Below is a small trained network, with its code and all its weights. Each question gives an input and a class and asks what happens when units are switched off, that is, made to give their printed mean instead of their output.

import numpy as np


def w(rows, s, z=0):
    codes = np.array(rows[::2]) - 128.0
    scale = np.full(codes.shape[1], s)
    scale[-1] = z or s
    return codes * scale


def f(y):
    return y / 2 * (1 + np.tanh(0.7978845608 * (y + 0.044715 * y**3)))


def log_softmax(a):
    a = a - a.max(-1, keepdims=True)
    return a - np.log(np.exp(a).sum(-1, keepdims=True))


def net(x, mask):
    res = np.array(x, float).reshape(1, 8) / 4 @ E
    y = f(res @ A[0][:, :-1].T + A[0][:, -1])
    res = res + np.where(mask, y, B[0][:, -1]) @ B[0][:, :-1]
    return log_softmax(res[-1] @ U[:, :-1].T + U[:, -1])


A, B = {}, {}
E = w([
[128,126,131,133,127,125,125,124,130,134,123],'x0',
[143,160,70,128,145,154,250,173,180,225,116],'x1',
[121,129,127,123,123,130,117,124,128,139,120],'x2',
[141,129,133,121,126,120,137,133,125,122,128],'x3',
[150,203,77,168,138,142,151,49,56,98,47],'x4',
[128,123,137,124,131,129,131,125,128,130,121],'x5',
[15,209,187,177,141,65,127,192,110,117,104],'x6',
[120,129,121,117,132,131,126,130,124,126,130],'x7',
],0.019)
A[0] = w([
[142,171,102,155,138,126,69,23,82,10,96,169],'neuron 0',
[105,174,126,166,139,88,146,121,103,105,122,41],'neuron 1',
[154,124,164,76,120,142,88,41,151,102,135,160],'neuron 2',
[105,168,138,145,144,105,134,177,104,146,99,41],'neuron 3',
[148,121,99,119,101,146,132,96,131,137,111,70],'neuron 4',
[186,44,116,126,109,134,34,65,76,66,180,236],'neuron 5',
[142,224,64,158,144,145,178,52,85,116,48,91],'neuron 6',
[167,72,76,102,111,176,184,90,157,211,179,149],'neuron 7',
[109,36,183,110,110,117,77,182,216,125,202,255],'neuron 8',
[118,62,174,122,136,107,23,118,99,77,179,234],'neuron 9',
[38,229,160,178,170,65,160,218,119,166,100,39],'neuron 10',
[95,86,170,96,129,123,134,194,197,143,189,222],'neuron 11',
[94,169,170,129,137,67,50,132,68,77,113,152],'neuron 12',
[24,179,228,163,86,61,74,149,96,31,118,107],'neuron 13',
],0.011,0.0094)
B[0] = w([
[90,100,152,180,98,128,159,142,68,161,46,225],'neuron 0',
[114,197,160,102,108,112,133,118,134,120,100,159],'neuron 1',
[120,114,128,123,80,152,162,118,86,115,144,179],'neuron 2',
[111,161,160,115,93,121,169,86,147,117,134,160],'neuron 3',
[145,96,146,166,181,118,155,101,119,137,154,147],'neuron 4',
[110,121,196,89,40,192,152,85,116,139,131,238],'neuron 5',
[126,146,108,84,135,144,173,38,164,8,124,216],'neuron 6',
[204,190,86,89,151,170,93,118,135,149,99,231],'neuron 7',
[123,159,155,65,118,136,104,153,233,84,205,253],'neuron 8',
[60,118,170,79,153,126,82,100,138,49,183,231],'neuron 9',
[42,175,168,92,45,142,176,137,177,126,135,229],'neuron 10',
[127,91,102,163,114,88,147,184,188,206,171,225],'neuron 11',
[120,145,167,149,172,109,68,160,85,122,117,212],'neuron 12',
[162,154,90,160,217,77,75,154,127,143,126,245],'neuron 13',
],0.013,0.033)
U = w([
[99,165,193,72,44,144,126,108,144,68,157,238],'0',
[107,128,176,144,207,66,73,177,116,112,180,62],'1',
[242,141,90,96,150,148,108,170,159,225,154,179],'2',
[112,140,139,148,20,101,202,195,158,232,146,2],'3',
[133,63,175,152,46,161,133,96,3,126,88,187],'4',
[119,176,166,198,186,73,107,133,34,115,54,74],'5',
[205,118,40,130,170,162,172,62,112,104,118,64],'6',
],0.012,0.0045)

Each question gives the input, the list of numbers given to net, and the class t.
The units are the neurons (one row each of A and B). Each row of codes is followed by its name. A weight is (code - 128) times the scale printed after its matrix; where a second scale follows, it is the last column's (A, B and U).
mask holds one flag per neuron, in row order. A switched-off neuron (its flag False) gives its mean, the last column of its row in B, instead of its output. The means were averaged over made-up inputs and are rounded, as every weight is.
A unit's drop is (log p(t) with every unit on - log p(t) with that unit switched off) / (log p(t) with every unit on - log p(t) with every unit switched off).
The circuit of an input: a set's keep is (log p(t) with only the set's units on - log p(t) with every unit switched off) / (log p(t) with every unit on - log p(t) with every unit switched off). Starting from the 12 units with the biggest drops (on a tie, the unit counted first), units are removed one at a time, each time the one whose removal leaves the highest keep (on an exact tie, the one counted first), for as long as the keep stays at least 0.8.
units of the circuit, in order: the units of the circuit, biggest drop first
unit that matters most: the unit with the biggest drop
k most important neurons: the k neurons with the biggest drops, biggest first
drop when u is switched off: that unit's drop, to one decimal
input [5,7,-2,3,0,-3,4,5], class 3: unit that matters most	neuron 9
input [-1,0,1,5,6,-2,1,2], class 5: units of the circuit, in order	neuron 8; neuron 5
input [2,0,3,3,-8,3,1,2], class 1: 4 most important neurons	neuron 5; neuron 11; neuron 10; neuron 6
input [-5,7,-5,-6,1,-3,0,1], class 6: 2 most important neurons	neuron 8; neuron 5
input [2,1,8,1,2,8,-4,1], class 6: units of the circuit, in order	neuron 10; neuron 8
input [1,1,1,2,0,3,-8,6], class 2: 2 most important neurons	neuron 7; neuron 6
input [8,7,5,6,1,0,-7,6], class 6: 2 most important neurons	neuron 11; neuron 8
input [-8,0,1,3,6,-7,8,-2], class 5: 4 most important neurons	neuron 13; neuron 8; neuron 12; neuron 5
input [-1,0,0,-2,6,8,8,-8], class 5: 2 most important neurons	neuron 13; neuron 8
input [-5,8,5,-3,0,2,8,4], class 3: 2 most important neurons	neuron 9; neuron 8
input [-3,1,-3,-1,1,4,0,6], class 6: 2 most important neurons	neuron 10; neuron 8
input [0,-8,-5,6,1,7,-8,-6], class 4: 2 most important neurons	neuron 0; neuron 10
input [5,5,-5,-4,-6,-6,1,1], class 3: 2 most important neurons	neuron 13; neuron 11
input [1,-8,-7,1,7,-7,-6,4], class 4: units of the circuit, in order	neuron 0
input [4,-2,-3,-2,1,-4,-7,-3], class 4: 2 most important neurons	neuron 8; neuron 10
input [-8,-4,8,0,-2,3,1,7], class 1: 2 most important neurons	neuron 10; neuron 13
input [4,0,-4,8,-8,-8,4,2], class 1: drop when neuron 11 is switched off	0.1
input [-4,3,-1,0,0,-6,3,-2], class 3: drop when neuron 9 is switched off	0.4
input [7,-7,-1,0,-7,1,7,1], class 1: drop when neuron 13 is switched off	0.3
input [-6,-7,8,-6,-1,2,2,6], class 1: units of the circuit, in order	neuron 13
input [-6,2,-5,-7,-2,-7,8,1], class 3: drop when neuron 10 is switched off	0.8
input [-4,2,-7,-6,-2,1,1,4], class 3: 2 most important neurons	neuron 13; neuron 9
